In the rows, zero is written as 128.
Here are made-up elements, facts about them, and rows of numbers that follow some of those facts. Name the element behind each unnamed row.

How the elements are related:
(K_63, Λ, a); (K_220, Λ, b); (K_839, Λ, a); (K_296, Λ, a); (K_983, Λ, a); (K_874, Λ, b)
(K_490, Λ, a); (K_716, Λ, b); (K_855, Λ, a); (K_512, Λ, a); (K_598, Λ, b); (K_52, Λ, b)
(K_39, Λ, b); (K_483, Λ, b); (K_183, Λ, b); (K_358, Λ, b); (K_797, Λ, b); (K_469, Λ, b)
(K_732, Λ, a); (K_275, Λ, a); (K_209, Λ, a); (K_698, Λ, b); (K_470, Λ, a); (K_102, Λ, a)
(K_429, Λ, b); (K_369, Λ, a); (K_701, Λ, a); (K_570, Λ, b); (K_320, Λ, a); (K_325, Λ, b)
(K_370, Λ, b); (K_485, Λ, a); (K_911, Λ, a); (K_316, Λ, b); (K_940, Λ, a); (K_262, Λ, a)
(K_754, Λ, b); (K_43, Λ, a); (K_942, Λ, b); (K_390, Λ, a); (K_414, Λ, b); (K_97, Λ, a)
(K_477, Λ, a); (K_865, Λ, b); (K_282, Λ, b); (K_135, Λ, a); (K_382, Λ, a); (K_391, Λ, b)
(K_250, Λ, a); (K_368, Λ, a); (K_819, Λ, b); (K_300, Λ, b); (K_239, Λ, b); (K_840, Λ, b)
(K_116, Λ, a); (K_549, Λ, a); (K_581, Λ, b); (K_168, Λ, b); (K_225, Λ, a); (K_532, Λ, a)
(K_796, Λ, a); (K_295, Λ, b); (K_22, Λ, b); (K_761, Λ, a); (K_313, Λ, a); (K_850, Λ, a)
(K_420, Λ, a); (K_468, Λ, b); (K_713, Λ, a); (K_645, Λ, b); (K_984, Λ, a); (K_786, Λ, b)
(K_781, Λ, b); (K_216, Λ, b); (K_604, Λ, a); (K_51, Λ, b); (K_815, Λ, a); (K_95, Λ, a)
(K_80, Λ, a); (K_688, Λ, b); (K_516, Λ, b); (K_535, Λ, a); (K_319, Λ, a); (K_148, Λ, a)
(K_202, Λ, b); (K_641, Λ, b); (K_890, Λ, a); (K_398, Λ, a); (K_597, Λ, a); (K_182, Λ, b)
(K_793, Λ, b); (K_649, Λ, b); (K_922, Λ, a); (K_7, Λ, a); (K_620, Λ, b); (K_169, Λ, a)
(K_232, Λ, b); (K_790, Λ, b); (K_554, Λ, b); (K_263, Λ, b); (K_289, Λ, a); (K_921, Λ, a)
(K_837, Λ, b); (K_808, Λ, b); (K_647, Λ, a); (K_186, Λ, b); (K_240, Λ, a); (K_843, Λ, b)
(K_82, Λ, a); (K_500, Λ, b); (K_992, Λ, a); (K_969, Λ, a); (K_305, Λ, a); (K_654, Λ, b)
(K_211, Λ, b); (K_497, Λ, b); (K_593, Λ, b); (K_985, Λ, b); (K_624, Λ, b); (K_616, Λ, a)
(K_113, Λ, a); (K_540, Λ, a); (K_885, Λ, b); (K_723, Λ, b); (K_118, Λ, b); (K_994, Λ, b)
(K_283, Λ, b); (K_409, Λ, a); (K_573, Λ, b); (K_158, Λ, a); (K_804, Λ, b); (K_189, Λ, a)
(K_93, Λ, b); (K_228, Λ, b); (K_511, Λ, b); (K_471, Λ, a); (K_192, Λ, b); (K_163, Λ, b)
(K_196, Λ, a); (K_910, Λ, b); (K_235, Λ, b); (K_393, Λ, a); (K_999, Λ, a); (K_734, Λ, b)
(K_787, Λ, a); (K_108, Λ, b); (K_810, Λ, a); (K_778, Λ, a); (K_974, Λ, b); (K_858, Λ, b)
(K_403, Λ, a); (K_982, Λ, b); (K_203, Λ, b); (K_689, Λ, b); (K_644, Λ, b); (K_443, Λ, a)
(K_894, Λ, b); (K_104, Λ, a); (K_483, χ, K_186); (K_483, χ, K_839); (K_483, χ, K_843); (K_483, χ, K_391)
(K_483, χ, K_51); (K_483, χ, K_815); (K_183, χ, K_369); (K_183, χ, K_220); (K_183, χ, K_839); (K_183, χ, K_734)
(K_183, χ, K_39); (K_470, χ, K_169); (K_470, χ, K_620); (K_470, χ, K_228); (K_470, χ, K_982); (K_570, χ, K_910)
(K_570, χ, K_169); (K_570, χ, K_203); (K_570, χ, K_283); (K_570, χ, K_992); (K_570, χ, K_316); (K_320, χ, K_203)
(K_370, χ, K_984); (K_370, χ, K_796); (K_370, χ, K_732); (K_390, χ, K_786); (K_390, χ, K_942); (K_390, χ, K_874)
(K_382, χ, K_942); (K_382, χ, K_754); (K_250, χ, K_641); (K_250, χ, K_296); (K_250, χ, K_624); (K_250, χ, K_368)
(K_819, χ, K_158); (K_819, χ, K_469); (K_819, χ, K_815); (K_840, χ, K_235); (K_840, χ, K_275); (K_840, χ, K_497)
(K_840, χ, K_837); (K_840, χ, K_865); (K_840, χ, K_890); (K_840, χ, K_102); (K_840, χ, K_477); (K_116, χ, K_855)
(K_116, χ, K_890); (K_549, χ, K_624); (K_549, χ, K_305); (K_532, χ, K_471); (K_532, χ, K_781); (K_532, χ, K_225)
(K_532, χ, K_63); (K_532, χ, K_911); (K_532, χ, K_787); (K_295, χ, K_283); (K_22, χ, K_837); (K_761, χ, K_420)
(K_761, χ, K_369); (K_761, χ, K_485); (K_761, χ, K_429); (K_761, χ, K_325); (K_761, χ, K_196); (K_761, χ, K_163)
(K_850, χ, K_135); (K_850, χ, K_262); (K_468, χ, K_398); (K_468, χ, K_414); (K_645, χ, K_168); (K_645, χ, K_239)
(K_645, χ, K_414); (K_216, χ, K_189); (K_216, χ, K_778); (K_216, χ, K_196); (K_216, χ, K_581); (K_80, χ, K_471)
(K_80, χ, K_300); (K_80, χ, K_701); (K_80, χ, K_969); (K_80, χ, K_516); (K_535, χ, K_82); (K_535, χ, K_624)
(K_319, χ, K_393); (K_148, χ, K_82); (K_148, χ, K_911); (K_148, χ, K_921); (K_148, χ, K_500); (K_148, χ, K_104)
(K_202, χ, K_689); (K_202, χ, K_497); (K_202, χ, K_581); (K_202, χ, K_313); (K_597, χ, K_283); (K_182, χ, K_512)
(K_182, χ, K_82); (K_182, χ, K_804); (K_182, χ, K_358); (K_182, χ, K_982); (K_649, χ, K_289); (K_649, χ, K_135)
(K_790, χ, K_235); (K_790, χ, K_511); (K_790, χ, K_885); (K_790, χ, K_796); (K_790, χ, K_808); (K_790, χ, K_754)
(K_263, χ, K_95); (K_263, χ, K_135); (K_263, χ, K_169); (K_647, χ, K_209); (K_647, χ, K_732); (K_211, χ, K_209)
(K_211, χ, K_865); (K_211, χ, K_192); (K_593, χ, K_698); (K_985, χ, K_135); (K_985, χ, K_39); (K_985, χ, K_581)
(K_616, χ, K_793); (K_616, χ, K_983); (K_616, χ, K_754); (K_113, χ, K_497); (K_113, χ, K_922); (K_540, χ, K_604)
(K_540, χ, K_654); (K_118, χ, K_999); (K_118, χ, K_874); (K_409, χ, K_97); (K_409, χ, K_228); (K_409, χ, K_414)
(K_409, χ, K_723); (K_573, χ, K_701); (K_573, χ, K_992); (K_573, χ, K_490); (K_573, χ, K_732); (K_93, χ, K_39)
(K_108, χ, K_300); (K_108, χ, K_239); (K_108, χ, K_358); (K_810, χ, K_999); (K_810, χ, K_797); (K_810, χ, K_624)
(K_810, χ, K_940); (K_810, χ, K_7); (K_810, χ, K_716); (K_810, χ, K_921); (K_974, χ, K_220); (K_974, χ, K_358)
(K_974, χ, K_393); (K_858, χ, K_43); (K_858, χ, K_654); (K_858, χ, K_994); (K_858, χ, K_885); (K_403, χ, K_282)
(K_403, χ, K_240); (K_403, χ, K_203); (K_403, χ, K_688); (K_403, χ, K_316); (K_644, χ, K_698); (K_644, χ, K_169)
(K_644, χ, K_225); (K_644, χ, K_865); (K_644, χ, K_490); (K_644, χ, K_477); (K_443, χ, K_701); (K_443, χ, K_52)
(K_443, χ, K_688); (K_894, χ, K_787); (K_894, χ, K_598); (K_894, χ, K_874); (K_894, χ, K_554)

Named rows:
K_819: [140 143 151 129 122 150  95 114  95  75 152 159 150 100 107 121 112 110
 137 143 158 122  98 137 146 146 123  65 132]
K_470: [182 109 156  94 104 113 167 119 127  80 146 111 157 118 112  85 107  88
  96 128 106 116 129 163 156 118  97  54  77]
K_483: [138 142 149 134 125 153  96 120  90  69 158 160 147 114 102 118 110 110
 139 149 158 123 102 131 148 146 123  59 123]
K_211: [156 128 152 105 139 143  79 105  97  87 162 126 154 120 105 119 102 120
 116 151 131 136 120 159 139 149 116  92 140]
K_39: [155 145 172 136 171 163  96 103 115  55 135 129 170  79  77 115 123 101
 128 130 153 125 128 144 125 149 112  72 143]
K_497: [160 130 189 126 161 147  85  88 111  87 143 125 172  84  89 115 121 116
 110 133 142 118 131 171 127 153 117  91 163]
K_429: [162 132 178 130 164 151  93 113 113  56 150 136 187  95  76 113 118 117
 125 127 162 127 122 127 115 151 115  75 139]
K_778: [189 100 209 119 130 115 158 123 135  81 127 126 175 110  88  95 124 100
 100 107 135 108 147 146 134 119  87  48  91]
K_983: [211 106 175 105 102  99 145 115 129  95 116 139 171 103  88 110 133  90
 102 116 123 114 139 184 128 102  93  68  76]
K_804: [161 138 142 103 163 147 104  97 104  55 147 119 181  66  88 115 124 102
 131 151 134 129 118 149 133 155 118  80 136]
K_787: [175 103 181  90 112  89 151  95 134 100 116 124 174  96 105 111 158  88
  99 121 127 132 150 148 141 110  87  42  90]
K_516: [141 132 148  96 150 135  90  86 108  59 146 133 179  85  97 114 135 115
 125 142 142 147 119 127 126 146  99  91 140]
K_969: [162  95 175  80 117 100 155 106 127  76 119 129 172 102 105 100 141  95
 104 125 119 126 143 138 134 116  72  63  84]
K_581: [160 139 189 134 170 156  91  99 118  62 145 121 174  85  81 110 124 111
 115 124 151 125 130 152 125 152 116  75 155]
K_485: [187  98 202 115 129 118 158 127 135  74 125 135 182 109  82 100 123 100
 106 107 138 108 146 132 127 119  87  47  82]
K_235: [173 130 172 117 151 143  77  90 101  91 138 135 167  87  88 121 129 115
 113 140 137 126 124 188 123 140 116 107 150]
K_196: [190  98 208 119 132 118 159 125 136  76 123 130 182 110  83  96 125 103
 102 105 142 106 149 140 126 122  85  50  88]

Rows to name:
No name comes twice in this set of rows, the named rows included.
[147 136 145 104 153 149 112  86 106  55 149 134 195  68  90 104 133 105
 123 141 142 129 111 150 123 155 115  93 135] | K_239
[207 101 168  88  97  77 155 130 115  97 149 118 167 113 112 113 121 100
 114 136 121 116 133 134 166 115 109  30  68] | K_810
[161 153 146 130 144 150  92 103 111  60 162 111 144 113 103 100 102 108
 118 137 132 140 118 152 147 147 119  73 139] | K_263
[181  90 189 101 103 110 149 120 115 111 140 130 152 128 107  98 113 106
  91 129 114 109 139 169 150 117  95  62  89] | K_116
[180 106 162  91  85  93 148 125 133  70 140 121 147 128 127  86  95 109
 112 109 118 123 132 134 149 107  79  64  79] | K_403
[166  94 160  79 100 101 158 117 119  76 143 127 159 140 111  95 128 102
 100 139 112 137 132 130 149 117  78  57  68] | K_80
[185  93 167  89 102 110 145 122 120  98 129 129 151 130 106 104 103 103
 101 133 110 118 139 165 143 110  83  76  77] | K_647
[153 136 137 112 156 158 104 116  94  54 162 131 169 108  82 112 113 108
 129 160 142 138 110 135 136 153 116  73 116] | K_974
[151 137 162 108 152 142  85  84 110  77 138 122 166  79  99 119 118 109
 118 136 136 130 131 160 130 147 109  89 156] | K_698
[183 100 167  99 118 122 170 130 121  70 129 130 165 118  89  99 123  88
 110 139 117 115 133 147 142 120  88  52  65] | K_319

The same elements again, as new rows of numbers:
Named rows:
K_183: [ 90 133 152 151 140 146 152 112 133 146 121  90 150 146 154 195 112  71
 140 126  96 106 107 161 129  96 117 142]
K_540: [165  87 149 120 134 132 120 186 113  82 100 114 129 144 128  78 181 178
 135 154 144 133 137 134 160 138 123 119]
K_148: [153  98 155 113 134 131 116 183 122  89  91 121 129 139 122  64 176 187
 140 157 145 142 132 143 156 133 110 108]
K_409: [152  67 156 132 103 132 129 213 115  81 110 126 115 155 136  46 160 216
 135 135 142 133 120 109 161 124 121 114]
K_370: [ 98  97 155 163 148 128 145  55 130 141 127 106 183 118 137 159 116  39
 135 120 134 112 101 156 133  91 127 130]
K_118: [ 79 126 183 154 124 132 170  79 134 120 130 112 137  98 136 187  58  67
 140 128  95 137 150 171 128 106 112 122]
K_368: [174 124 109  99 121 121 115 182 124 116 121 140 118 130 116  72 185 190
 127 143 151 145 139 104 132 153 129 119]
K_786: [101 157 134 140 122 124 146  72 135 154 156 135 126 109 129 188  85  73
 125 109 110 124 136 139 106 118 132 136]
K_511: [108 157 129 140 129 125 136  66 132 159 155 138 137 119 130 176 107  70
 123 104 117 104 123 143 111 112 139 142]
K_716: [ 97 162 125 137 125 125 139  75 138 161 148 139 135 112 131 166  93  78
 126 106 115 114 120 143 108 109 130 135]
K_358: [108 173 155 144 132 123 107  58 142 165 139 130 110 153 127 196  90 100
 128 109 106 113  99 124 103 109 120 137]
K_300: [100 155 130 147 126 123 128  69 141 162 149 131 124 133 132 175  83  87
 127 106 111 121 110 121 107 107 127 137]
K_192: [ 95 153 123 144 128 129 137  69 139 163 148 135 143 114 127 169  91  85
 121 110 120 118 119 135 108 114 134 138]
K_275: [176 120 108 105 126 128 111 183 124 113 123 136 112 129 116  80 177 195
 122 147 148 151 145 101 133 164 132 125]
K_398: [176 107 111 110 105 121 120 191 123 112 131 142 106 142 124  66 173 213
 126 133 146 145 129  82 133 151 134 123]
K_781: [ 95 156 124 142 126 127 137  74 139 159 150 136 130 115 131 173  86  82
 125 108 113 120 122 133 108 114 130 136]
K_797: [ 95 160 122 137 125 126 141  75 138 160 147 139 136 115 131 168  93  77
 126 108 114 115 121 140 108 109 129 134]

Which element is each row?
No name comes twice in this set of rows, the named rows included.
[ 77 127 163 161 140 148 144  88 134 130 124 118 147 121 134 169  87  86
 129 127 112 104 119 184 139  95 121 139] | K_22
[ 78 109 165 147 139 137 169  77 130 114  96 127 154 148 161 173  89  16
 119 154  80  90  85 160 121 106 119 119] | K_295
[ 80 108 174 171 106 134 153 107 132 132 138 128 135 150 153 143  84 111
 135  99 106  94  95 144 137  74 120 132] | K_645
[191  78  92 115 136 112 113 143 126 124 123 121 159 117 113  68 205 162
 127 147 179 174 117  68 126 161 139 117] | K_732
[ 74 131 148 156 135 157 156 117 135 138 127 109 149 123 144 172 102  91
 130 126 106  98 122 186 139  98 122 146] | K_202
[179 106  83 113 132 113 109 166 127 112 124 125 126 131 120  73 162 169
 131 143 160 173 137  69 131 156 127 121] | K_701
[163 114 111 108 124 125 108 173 127 110 119 134 110 124 110  83 153 205
 123 146 149 159 143  93 132 167 130 119] | K_225
[158  85 118 125 141 126 118 180 119  78 101 107 134 141 128  67 148 155
 141 153 149 155 137 109 162 134 115 116] | K_443
[130 101 108  83 112 116  96 216 102 133 113 107 121 122 123  94 114 205
 126 104 141 131 138 115 128 177 159 102] | K_135
[ 88 185 125 118 128 122 147  72 145 170 137 161 156 100 124 123 129  72
 135 103 131  96 110 181 110  81 114 121] | K_624

Now the same elements, written a new way:
Some rows with their names:
K_483: [122 155 120 113  90 166  81 119 160 146 164 166  88 190 100 112 117 152
  98 103  94 156 111  80 124 108 115 172 118 170]
K_403: [ 74 124 177 135 181  91 172 104 105 178  85 171 152  96 104  66 166 153
 168  98 128  90 151  91 112  98  95  91 156  95]
K_597: [ 84 112 155 141 174  91 172  96 103 172  92 165 133  97 112  73 149 147
 165 105 149 108 156  95 111 103  93  93 146 117]
K_468: [143 158  94 106  92 172  94 165 103  91 164 134 177 145 149 180 100 130
 104 111  91 130 111  99 149 125 118 164 103 107]
K_858: [108 201 114 103  89 173 105 174 133 120 156 117 118 172  96  71 163 130
  99 135  95 113  91 117 141 161 106 176  98  93]
K_80: [110 109 176 154 185  94 171  91 100 168  95 159 170 164 101  69 166 127
 165  81 144  84 116  97 132  98  91  92 137  92]
K_182: [129 130 139 117  91 158  82 186 142  98 166 125 142 152 101 149 112 122
 116 117  90 146 102  96 155 136 111 178  91  89]
K_644: [144 160 105 106  89 164  82 185 129  92 165 112 148 151  92  96  82 158
 100 138  97 153 118 114 154 122 100 145 100  89]
K_118: [127 160  90 119  91 169  84 160 120 124 153 121 117 184 106 148  81 137
 106 159  96 125  83 124 122 127 149 146 120  92]
K_39: [159 118 143 106  89 156  87 140 169  87 163  97 115 123 121 183 125 122
  95 158  99 167 120 127 131 158 178 148 117 183]
K_469: [155 138  96 105  91 164  90 113 163 119 159 142  95 164 123 177 120 143
  96 136  94 159 147 100 129 134 170 180 148 176]
K_554: [167 140  86 115  91 169  97 133 143  93 160 100 138 169 111 178  97 140
  96 163  96 148  95 136 127 131 191 141 142  94]
K_598: [170 144  85 117  96 170 102 132 141  96 163  97 140 172 112 177  90 138
  98 164  98 148  94 138 129 130 187 144 140  91]
K_922: [118 110 125 126 170  80 152  98 105 152  77 125 108 116 164  76 139 118
 153 105 172  88 150 158 116 112  90 101 123 193]
K_95: [120 111 123 147 160  90 160  90 134 128 121 134 122  83 138  80 147 130
 166 135 177 127 155 121 116 110 107  93 127 167]
K_999: [106 109 103 162 172  88 165  87  99 172  84 150  95 114 176 124 118 115
 164 144 177  87 119 153  92 106 117  92 149  99]
K_512: [123 107 147 168 166  76 165  93 111 148 130 148 127  94 161 123 145 105
 165  96 178 101 151 120 124 112 100 101 121 102]

Which element is each row?
No name comes twice in this set of rows, the named rows included.
[132 154 113 109  86 158  84 188 116 101 157 109 134 155  93 113  73 153
  97 126  94 154 125 132 151 133 101 150  97  99] | K_211
[133 154 107 112  92 171  84 120 158 141 164 157  90 183 103 125 123 155
  95 114  93 150 124  85 125 112 129 178 128 158] | K_819
[111 111 142 124 165  82 146  93 125 144  79 116 116 107 165  81 148 113
 157 115 173  87 136 162 109 115  92  90 115 205] | K_313
[120 153 149 110  86 168  82 167 171  93 166 109 119 140 101 102 132 134
 105 150  96 159  95 104 120 142 113 138  91 160] | K_985
[147 164  91 118  92 177  91 148 122 108 161 113 141 196  99 122  93 147
 100 161  91 120  86 110 129 112 135 138 116  90] | K_894
[149 181 102 110  87 168 126 166 135  97 155  92 114 138 106 116 158 125
  97 150  96 159 110 166 147 167 154 165 130 123] | K_885
[105 112 150 159 170  86 172  96  96 164  78 142 119 100 117  83 154 123
 157 108 163 128 145 152 131 119 101  99 141 123] | K_984
[139 145 110 109  93 166  87 164 148 105 164 115 127 145 108 160 125 136
  97 146  97 149 116 123 135 149 149 160 126 110] | K_232
[175 117 140 118  91 153  95 159 161  91 163 104 157 129 121 195 120 108
  95 142 108 165 136 120 154 157 179 177 120  92] | K_358
[161 118 124 117  91 160  93 169 161  92 162 108 142 115 113 186 111 118
 102 146 103 163 126 119 154 158 163 177 114  95] | K_804
[119 109 124 166 160  81 158  91 116 175  92 143 100 115 164 134 126 105
 163 133 185  85 131 150 101 113 121 110 145  95] | K_921
[133 166 151 110  92 170  89 182 132 109 164 124 156 149  92 112 133 158
  98 136  93 160 128 101 156 121 118 137 125  88] | K_573

